Below is a small trained network, with its code and all its weights. Each question gives an input and a target symbol and asks what happens when units are switched off, that is, made to give their printed mean instead of their output.

import numpy as np


def w(rows, s, z=0):
    codes = np.array(rows[::2]) - 128.0
    scale = np.full(codes.shape[1], s)
    scale[-1] = z or s
    return codes * scale


def norm(h):
    return h / np.sqrt((h * h).mean(-1, keepdims=True) + 1e-5)


def softmax(a):
    e = np.exp(a - a.max(-1, keepdims=True))
    return e / e.sum(-1, keepdims=True)


def log_softmax(a):
    a = a - a.max(-1, keepdims=True)
    return a - np.log(np.exp(a).sum(-1, keepdims=True))


def net(x, mask):
    ids = ['βγεθξτψ'.index(c) for c in x.split()]
    T = len(ids)
    res = E[ids] + P[:T]
    u = 0
    for l in range(2):
        r = norm(res)
        for j in range(3):
            rows = slice(3 * j, 3 * j + 3)
            q, k, v = (r @ M[l][rows].T for M in (Q, K, V))
            z = softmax(np.where(np.tri(T) > 0, q @ k.T / 3**0.5, -1e9)) @ v
            o = O[l][rows]
            res = res + np.where(mask[u + j], z, o[:, -1]) @ o[:, :-1]
        u += 3
    return log_softmax(norm(res)[-1] @ U[:, :-1].T + U[:, -1])


Q, K, V, O = {}, {}, {}, {}
E = w([
[194,22,46,63,105],'β',
[126,34,109,161,178],'γ',
[186,141,54,141,140],'ε',
[111,108,193,247,63],'θ',
[225,114,82,122,144],'ξ',
[138,57,18,95,108],'τ',
[175,48,151,133,179],'ψ',
],0.015)
P = w([
[28,133,254,115,180],'0',
[145,45,79,20,227],'1',
[145,55,72,44,213],'2',
[144,55,83,76,194],'3',
[136,54,97,109,181],'4',
[133,61,100,137,164],'5',
[133,69,112,159,148],'6',
[131,83,118,178,130],'7',
[134,95,126,196,114],'8',
[132,114,138,211,96],'9',
[129,134,151,223,79],'10',
[128,144,170,228,58],'11',
[149,163,156,253,46],'12',
],0.0076)
Q[0] = w([
[133,174,104,150,177],'L0H0',
[99,135,99,131,188],'L0H0',
[126,173,153,123,121],'L0H0',
[112,182,152,249,109],'L0H1',
[220,93,29,164,183],'L0H1',
[131,80,119,177,116],'L0H1',
[128,123,122,215,164],'L0H2',
[185,59,105,213,104],'L0H2',
[157,121,124,116,183],'L0H2',
],0.016)
K[0] = w([
[196,70,143,111,89],'L0H0',
[190,71,126,120,116],'L0H0',
[110,139,115,81,206],'L0H0',
[75,146,206,49,99],'L0H1',
[129,112,129,165,2],'L0H1',
[177,198,185,135,69],'L0H1',
[142,92,111,151,62],'L0H2',
[139,82,159,182,48],'L0H2',
[132,26,70,159,138],'L0H2',
],0.014)
V[0] = w([
[41,154,87,152,145],'L0H0',
[129,194,200,103,111],'L0H0',
[150,104,158,37,96],'L0H0',
[104,155,62,189,100],'L0H1',
[194,144,149,174,139],'L0H1',
[106,181,102,146,225],'L0H1',
[159,178,155,246,131],'L0H2',
[106,138,192,178,233],'L0H2',
[221,174,182,117,213],'L0H2',
],0.013)
O[0] = w([
[173,172,123,126,213,96],'L0H0',
[100,190,132,150,115,2],'L0H0',
[125,113,133,75,91,123],'L0H0',
[152,102,139,169,131,123],'L0H1',
[73,84,137,150,130,138],'L0H1',
[135,104,107,124,195,76],'L0H1',
[139,159,92,77,145,127],'L0H2',
[158,152,69,124,146,165],'L0H2',
[114,109,9,130,122,85],'L0H2',
],0.015,0.012)
Q[1] = w([
[208,143,97,210,109],'L1H0',
[99,39,107,123,104],'L1H0',
[219,125,185,132,149],'L1H0',
[77,155,76,170,142],'L1H1',
[157,126,62,78,132],'L1H1',
[186,65,171,75,118],'L1H1',
[106,134,93,38,99],'L1H2',
[192,138,101,9,171],'L1H2',
[156,71,112,149,127],'L1H2',
],0.013)
K[1] = w([
[112,170,180,129,157],'L1H0',
[154,104,124,235,94],'L1H0',
[120,176,189,197,138],'L1H0',
[170,53,72,96,124],'L1H1',
[150,170,216,124,100],'L1H1',
[86,205,194,147,103],'L1H1',
[178,139,96,9,80],'L1H2',
[119,103,140,58,127],'L1H2',
[108,67,155,197,79],'L1H2',
],0.013)
V[1] = w([
[197,129,160,110,182],'L1H0',
[170,207,121,163,82],'L1H0',
[39,61,165,46,154],'L1H0',
[202,202,98,94,116],'L1H1',
[108,137,126,210,137],'L1H1',
[190,99,132,197,92],'L1H1',
[111,125,212,170,119],'L1H2',
[26,104,100,181,245],'L1H2',
[115,138,45,135,89],'L1H2',
],0.013)
O[1] = w([
[86,164,113,92,65,213],'L1H0',
[158,49,115,103,100,3],'L1H0',
[142,198,126,110,149,212],'L1H0',
[139,73,197,140,133,82],'L1H1',
[118,87,72,109,199,72],'L1H1',
[113,113,147,4,157,187],'L1H1',
[145,105,94,119,132,125],'L1H2',
[147,127,137,86,74,83],'L1H2',
[118,149,160,125,136,76],'L1H2',
],0.014,0.0072)
U = w([
[219,125,201,108,177,2],'β',
[41,130,181,91,82,41],'γ',
[7,98,78,137,112,65],'ε',
[133,76,93,171,177,183],'θ',
[84,155,78,141,111,228],'ξ',
[186,163,94,77,153,155],'τ',
[127,131,133,172,121,197],'ψ',
],0.014,0.0034)

Each question gives the input, a string of symbols that net reads in full, and the target symbol t.
The units are the heads (3 rows each of Q, K, V and O). Each row of codes is followed by its name. A weight is (code - 128) times the scale printed after its matrix; where a second scale follows, it is the last column's (O and U).
mask holds one flag per head, layer by layer. A switched-off head (its flag False) gives its mean, the last column of its rows in O, instead of its output. The means were averaged over made-up inputs and are rounded, as every weight is.
A unit's drop is (log p(t) with every unit on - log p(t) with that unit switched off) / (log p(t) with every unit on - log p(t) with every unit switched off).
The circuit of an input: a set's keep is (log p(t) with only the set's units on - log p(t) with every unit switched off) / (log p(t) with every unit on - log p(t) with every unit switched off). Starting from all 6 units, units are removed one at a time, each time the one whose removal leaves the highest keep (on an exact tie, the one counted first), for as long as the keep stays at least 0.8.
units of the circuit, in order: the units of the circuit, biggest drop first
most important unit: the unit with the biggest drop
heads that matter: for each layer, one digit per head in row order, 1 if its drop is at least 0.15 and else 0, layers parted by /
input β γ ξ γ τ τ γ β ξ ψ γ γ ψ, target τ: most important unit => L0H2
input ψ γ ψ γ, target ξ: heads that matter => 010 / 111
input γ γ β γ γ β ξ, target γ: units of the circuit, in order => [L0H2; L0H0]
input ψ ξ ξ, target ε: units of the circuit, in order => [L0H2; L0H0]
input ξ ψ γ ψ ψ β, target ξ: units of the circuit, in order => [L0H1; L1H1]
input τ ψ ψ γ ξ ψ, target ε: heads that matter => 011 / 000
input τ γ ε ψ, target θ: heads that matter => 011 / 001
input β ψ ξ, target ξ: units of the circuit, in order => [L1H1; L0H2]
input γ τ ψ ε β β ψ, target γ: units of the circuit, in order => [L0H2; L1H1]
input β β γ ε ε ξ, target θ: units of the circuit, in order => [L0H2; L0H1]
input β ξ ψ, target ε: units of the circuit, in order => [L0H2; L1H1]
input γ θ γ γ β γ β γ γ ε τ ψ ξ, target γ: units of the circuit, in order => [L0H2; L1H0; L0H0; L1H1]
input ψ θ ξ γ γ ξ ψ β, target ψ: heads that matter => 111 / 010
input β τ ψ γ τ θ τ ξ, target β: units of the circuit, in order => [L0H2; L1H1; L0H1]
input γ β γ τ γ ξ ε γ θ γ ψ β ψ, target γ: units of the circuit, in order => [L0H2; L1H0; L0H1; L0H0]
input β ξ β β θ γ ψ ξ, target β: units of the circuit, in order => [L0H2; L1H1; L0H1; L0H0]
input β ε θ, target β: most important unit => L0H1
input β ψ γ γ τ θ β ξ γ β γ τ ε, target β: heads that matter => 011 / 010
input θ ξ ε γ γ γ β γ τ γ, target θ: heads that matter => 100 / 010
input γ β γ β ε β β γ ψ γ τ, target τ: most important unit => L1H1
input γ β ψ ψ γ, target ξ: heads that matter => 010 / 110
